Below are the code and all the weights of a small trained network. Each question names an input and a target symbol and asks about switching units off, where a switched-off unit gives its printed mean instead of its output.

import numpy as np


def w(rows, s, z=0):
    codes = np.array(rows[::2]) - 128.0
    scale = np.full(codes.shape[1], s)
    scale[-1] = z or s
    return codes * scale


def f(y):
    return np.maximum(y, 0)


def softmax(a):
    e = np.exp(a - a.max(-1, keepdims=True))
    return e / e.sum(-1, keepdims=True)


def log_softmax(a):
    a = a - a.max(-1, keepdims=True)
    return a - np.log(np.exp(a).sum(-1, keepdims=True))


def net(x, mask):
    ids = ['αγδεζημπσφω'.index(c) for c in x.split()]
    T = len(ids)
    res = E[ids] + P[:T]
    u = 0
    for l in range(2):
        q, k, v = (res @ M[l].T for M in (Q, K, V))
        z = softmax(np.where(np.tri(T) > 0, q @ k.T / 3**0.5, -1e9)) @ v
        res = res + np.where(mask[u], z, O[l][:, -1]) @ O[l][:, :-1]
        u += 1
        y = f(res @ A[l][:, :-1].T + A[l][:, -1])
        res = res + np.where(mask[u : u + 12], y, B[l][:, -1]) @ B[l][:, :-1]
        u += 12
    return log_softmax(res[-1] @ U[:, :-1].T + U[:, -1])


Q, K, V, O, A, B = {}, {}, {}, {}, {}, {}
E = w([
[173,156,162,133,73,160,97,100,139,177,139],'α',
[93,126,159,103,88,145,104,142,90,57,174],'γ',
[112,96,172,181,118,82,108,174,194,138,170],'δ',
[122,176,162,203,145,187,84,83,158,128,108],'ε',
[62,91,128,129,88,145,181,108,126,164,66],'ζ',
[89,78,143,121,156,99,134,97,126,170,75],'η',
[127,125,55,140,123,162,65,146,252,98,63],'μ',
[115,163,118,95,138,132,189,121,116,152,196],'π',
[143,173,169,120,159,82,102,164,53,152,164],'σ',
[114,63,97,58,106,160,150,53,156,152,103],'φ',
[73,171,114,105,93,85,114,121,169,107,132],'ω',
],0.021)
P = w([
[33,161,196,3,143,252,2,148,141,205,253],'0',
[115,159,144,173,164,169,93,58,112,169,233],'1',
[153,145,137,169,142,142,131,81,125,144,186],'2',
[174,160,143,165,153,111,161,94,160,117,151],'3',
[198,156,127,165,160,90,186,98,173,95,131],'4',
[218,140,101,144,163,62,177,83,192,70,139],'5',
],0.0076)
Q[0] = w([
[194,139,116,179,135,74,160,254,123,125,148],'0.h0',
[106,211,61,109,123,151,125,172,140,90,207],'0.h0',
[214,233,187,144,141,153,90,189,187,58,211],'0.h0',
],0.0074)
K[0] = w([
[206,151,132,181,85,151,111,108,37,92,117],'0.h0',
[172,152,234,187,50,57,95,103,146,116,123],'0.h0',
[209,113,107,136,137,2,241,69,160,30,45],'0.h0',
],0.0066)
V[0] = w([
[85,119,220,210,117,100,201,190,198,121,150],'0.h0',
[3,152,145,150,79,120,168,81,75,86,76],'0.h0',
[129,244,101,166,174,138,133,198,54,191,61],'0.h0',
],0.0066)
O[0] = w([
[98,141,124,175,103,36,111,35,119,92,167,253],'0.h0',
[59,131,165,18,100,73,79,147,135,122,95,63],'0.h0',
[144,172,106,110,158,113,85,148,123,254,107,63],'0.h0',
],0.0097,0.0055)
A[0] = w([
[72,43,184,117,207,152,26,211,154,112,44,33],'0.n0',
[159,71,196,206,172,77,82,173,101,159,150,125],'0.n1',
[98,123,127,187,113,41,144,220,127,76,214,121],'0.n2',
[169,206,152,118,175,65,51,83,200,133,138,127],'0.n3',
[62,164,128,104,39,162,227,168,97,190,200,123],'0.n4',
[125,142,95,147,33,188,39,93,59,160,145,132],'0.n5',
[135,181,165,186,161,118,61,144,62,153,175,78],'0.n6',
[109,144,42,11,79,222,227,136,83,142,221,50],'0.n7',
[142,46,10,182,42,164,167,31,9,148,54,64],'0.n8',
[139,158,129,187,89,135,207,116,209,107,91,120],'0.n9',
[66,156,172,207,2,145,68,143,150,55,81,48],'0.n10',
[179,35,136,135,160,144,175,197,38,120,33,2],'0.n11',
],0.0064,0.0091)
B[0] = w([
[118,73,131,171,37,141,146,255,115,218,176,134],'0.n0',
[117,49,148,114,142,160,131,126,102,154,94,209],'0.n1',
[50,128,85,158,90,156,133,130,88,186,140,254],'0.n2',
[119,162,109,185,123,98,128,132,74,146,106,219],'0.n3',
[135,105,104,75,161,162,98,23,164,142,156,181],'0.n4',
[174,113,219,153,148,135,102,124,113,96,87,163],'0.n5',
[146,79,98,92,157,175,92,131,78,147,79,180],'0.n6',
[60,121,126,180,145,102,171,104,132,159,69,168],'0.n7',
[96,97,182,133,228,83,73,208,161,120,71,147],'0.n8',
[144,84,103,142,138,153,84,107,99,130,179,211],'0.n9',
[127,147,127,105,141,142,117,69,171,128,145,190],'0.n10',
[187,142,41,171,78,142,53,22,176,81,73,129],'0.n11',
],0.0093,0.0095)
Q[1] = w([
[169,255,96,176,79,96,108,103,100,145,240],'1.h0',
[192,167,180,99,141,159,132,64,55,94,50],'1.h0',
[61,192,182,169,54,177,118,103,146,190,234],'1.h0',
],0.009)
K[1] = w([
[177,142,39,176,131,1,201,155,86,83,77],'1.h0',
[97,206,81,37,225,151,142,227,96,156,103],'1.h0',
[188,166,109,151,127,50,172,95,131,28,193],'1.h0',
],0.0079)
V[1] = w([
[103,86,24,100,241,122,185,34,181,225,183],'1.h0',
[100,172,80,150,107,169,90,28,179,34,71],'1.h0',
[229,187,254,147,207,104,99,56,119,158,208],'1.h0',
],0.0058)
O[1] = w([
[171,145,47,92,254,110,84,143,188,136,177,252],'1.h0',
[252,72,95,24,105,121,141,77,89,144,7,159],'1.h0',
[105,126,101,82,185,104,237,182,211,112,100,174],'1.h0',
],0.0086,0.015)
A[1] = w([
[143,193,157,110,113,187,128,141,6,116,156,102],'1.n0',
[113,209,192,72,97,118,199,125,158,207,124,47],'1.n1',
[189,217,154,133,66,36,185,252,156,107,85,9],'1.n2',
[185,199,119,81,177,135,114,151,148,68,143,130],'1.n3',
[151,110,109,124,135,164,166,102,51,181,134,90],'1.n4',
[117,97,123,148,156,161,148,112,123,132,108,156],'1.n5',
[141,190,156,91,112,60,154,212,191,22,35,53],'1.n6',
[186,202,170,126,123,209,115,124,147,72,148,102],'1.n7',
[142,164,133,133,126,218,47,101,94,163,98,143],'1.n8',
[176,177,191,123,89,130,125,195,133,164,122,79],'1.n9',
[157,123,154,155,113,154,100,154,167,95,84,158],'1.n10',
[146,79,119,124,92,140,76,118,143,144,32,99],'1.n11',
],0.011)
B[1] = w([
[183,108,92,140,202,109,114,164,132,84,113,146],'1.n0',
[108,168,14,161,154,175,52,75,94,190,91,137],'1.n1',
[111,119,113,109,93,138,161,104,122,69,44,130],'1.n2',
[102,112,133,175,75,137,126,151,74,111,100,254],'1.n3',
[74,159,114,145,95,180,86,203,163,109,115,176],'1.n4',
[137,134,154,122,105,134,179,146,114,122,119,227],'1.n5',
[129,99,163,141,90,185,40,119,120,189,161,137],'1.n6',
[71,100,71,68,152,67,67,119,101,87,169,148],'1.n7',
[153,187,168,138,154,88,151,162,150,119,138,198],'1.n8',
[164,154,139,172,124,94,254,119,118,114,113,134],'1.n9',
[115,84,142,99,121,146,162,71,179,98,119,156],'1.n10',
[93,174,156,99,43,110,131,177,155,127,135,184],'1.n11',
],0.012,0.014)
U = w([
[159,156,50,52,180,150,147,107,184,153,160,127],'α',
[164,152,156,205,103,169,220,116,102,109,97,103],'γ',
[120,102,105,62,116,64,158,164,100,145,127,85],'δ',
[49,83,140,70,86,157,126,148,2,46,151,98],'ε',
[125,144,122,128,102,142,82,120,104,182,75,132],'ζ',
[198,121,113,172,146,125,57,187,81,153,52,176],'η',
[234,90,164,113,138,173,187,103,122,156,178,254],'μ',
[174,145,86,137,106,173,78,171,201,99,126,29],'π',
[145,101,169,124,183,56,127,73,116,134,106,184],'σ',
[105,169,108,67,132,4,66,103,101,174,123,94],'φ',
[83,162,137,184,93,164,139,82,91,104,196,100],'ω',
],0.0096,0.0061)

Each question gives the input, a string of symbols that net reads in full, and the target symbol t.
The units are the heads (3 rows each of Q, K, V and O) and the neurons (one row each of A and B). Each row of codes is followed by its name. A weight is (code - 128) times the scale printed after its matrix; where a second scale follows, it is the last column's (O, A, B and U).
mask holds one flag per unit, layer by layer, with each layer's heads first. A switched-off unit (its flag False) gives its mean, the last column of its rows in O or B, instead of its output. The means were averaged over made-up inputs and are rounded, as every weight is.
A unit's drop is (log p(t) with every unit on - log p(t) with that unit switched off) / (log p(t) with every unit on - log p(t) with every unit switched off).
The circuit of an input: a set's keep is (log p(t) with only the set's units on - log p(t) with every unit switched off) / (log p(t) with every unit on - log p(t) with every unit switched off). Starting from the 12 units with the biggest drops (on a tie, the unit counted first), units are removed one at a time, each time the one whose removal leaves the highest keep (on an exact tie, the one counted first), for as long as the keep stays at least 0.8.
units of the circuit, in order: the units of the circuit, biggest drop first
most important unit: the unit with the biggest drop
top k neurons: the k neurons with the biggest drops, biggest first
top k neurons in layer l: the k neurons of layer l with the biggest drops, biggest first
input δ π σ, target η: units of the circuit, in order	[0.n6, 1.n0]
input δ ε δ γ ε, target γ: top 2 neurons in layer 0	[0.n3, 0.n9]
input π α π δ ε, target η: units of the circuit, in order	[1.n3, 1.h0, 0.n2, 0.n4]
input ω ζ δ δ ζ, target δ: top 2 neurons in layer 1	[1.n11, 1.n3]
input δ δ η α φ, target σ: units of the circuit, in order	[0.n8, 0.h0]
input π γ δ φ, target η: top 3 neurons in layer 0	[0.n4, 0.n8, 0.n2]
input γ δ δ π φ, target ε: top neuron	[1.n11]
input δ γ ε π α, target η: top 3 neurons	[1.n3, 0.n4, 0.n5]
input μ π ε φ, target γ: units of the circuit, in order	[0.h0, 1.h0, 0.n0, 1.n8]
input μ ε α π ζ δ, target ω: units of the circuit, in order	[1.h0, 0.n2, 0.n6]
input ω γ φ, target δ: top 2 neurons	[1.n3, 1.n11]
input η γ δ δ φ δ, target μ: top 2 neurons in layer 0	[0.n10, 0.n3]
input σ ζ α, target ω: units of the circuit, in order	[1.h0, 0.n5, 0.h0]
input δ η ε δ ζ δ, target φ: units of the circuit, in order	[0.h0, 1.n3]
input σ π π δ α, target η: most important unit	0.n5
input α α δ δ π δ, target α: top 3 neurons	[0.n1, 0.n2, 1.n3]
input φ σ μ δ γ δ, target ε: units of the circuit, in order	[1.h0, 0.n2, 0.h0]
input π δ δ ζ δ, target φ: top 2 neurons in layer 0	[0.n2, 0.n10]
input δ ε η δ, target δ: units of the circuit, in order	[1.h0, 0.n2, 0.n1, 1.n11]
input π π ε π ζ, target η: most important unit	1.n3
input δ σ δ, target η: top 3 neurons	[0.n1, 0.n10, 0.n2]
input π φ α, target ε: top 3 neurons	[1.n3, 1.n7, 0.n2]
input ε π φ, target ζ: top 2 neurons	[0.n5, 1.n1]
input δ ε δ, target δ: top 2 neurons	[0.n2, 0.n1]
input δ δ γ ζ ε ε, target ζ: top 3 neurons	[1.n6, 0.n2, 0.n3]
input α ε δ φ α α, target ε: top 2 neurons	[1.n7, 0.n2]
input φ δ φ, target π: top neuron in layer 1	[1.n11]
input σ φ γ φ ω, target φ: top 2 neurons	[1.n3, 1.n5]
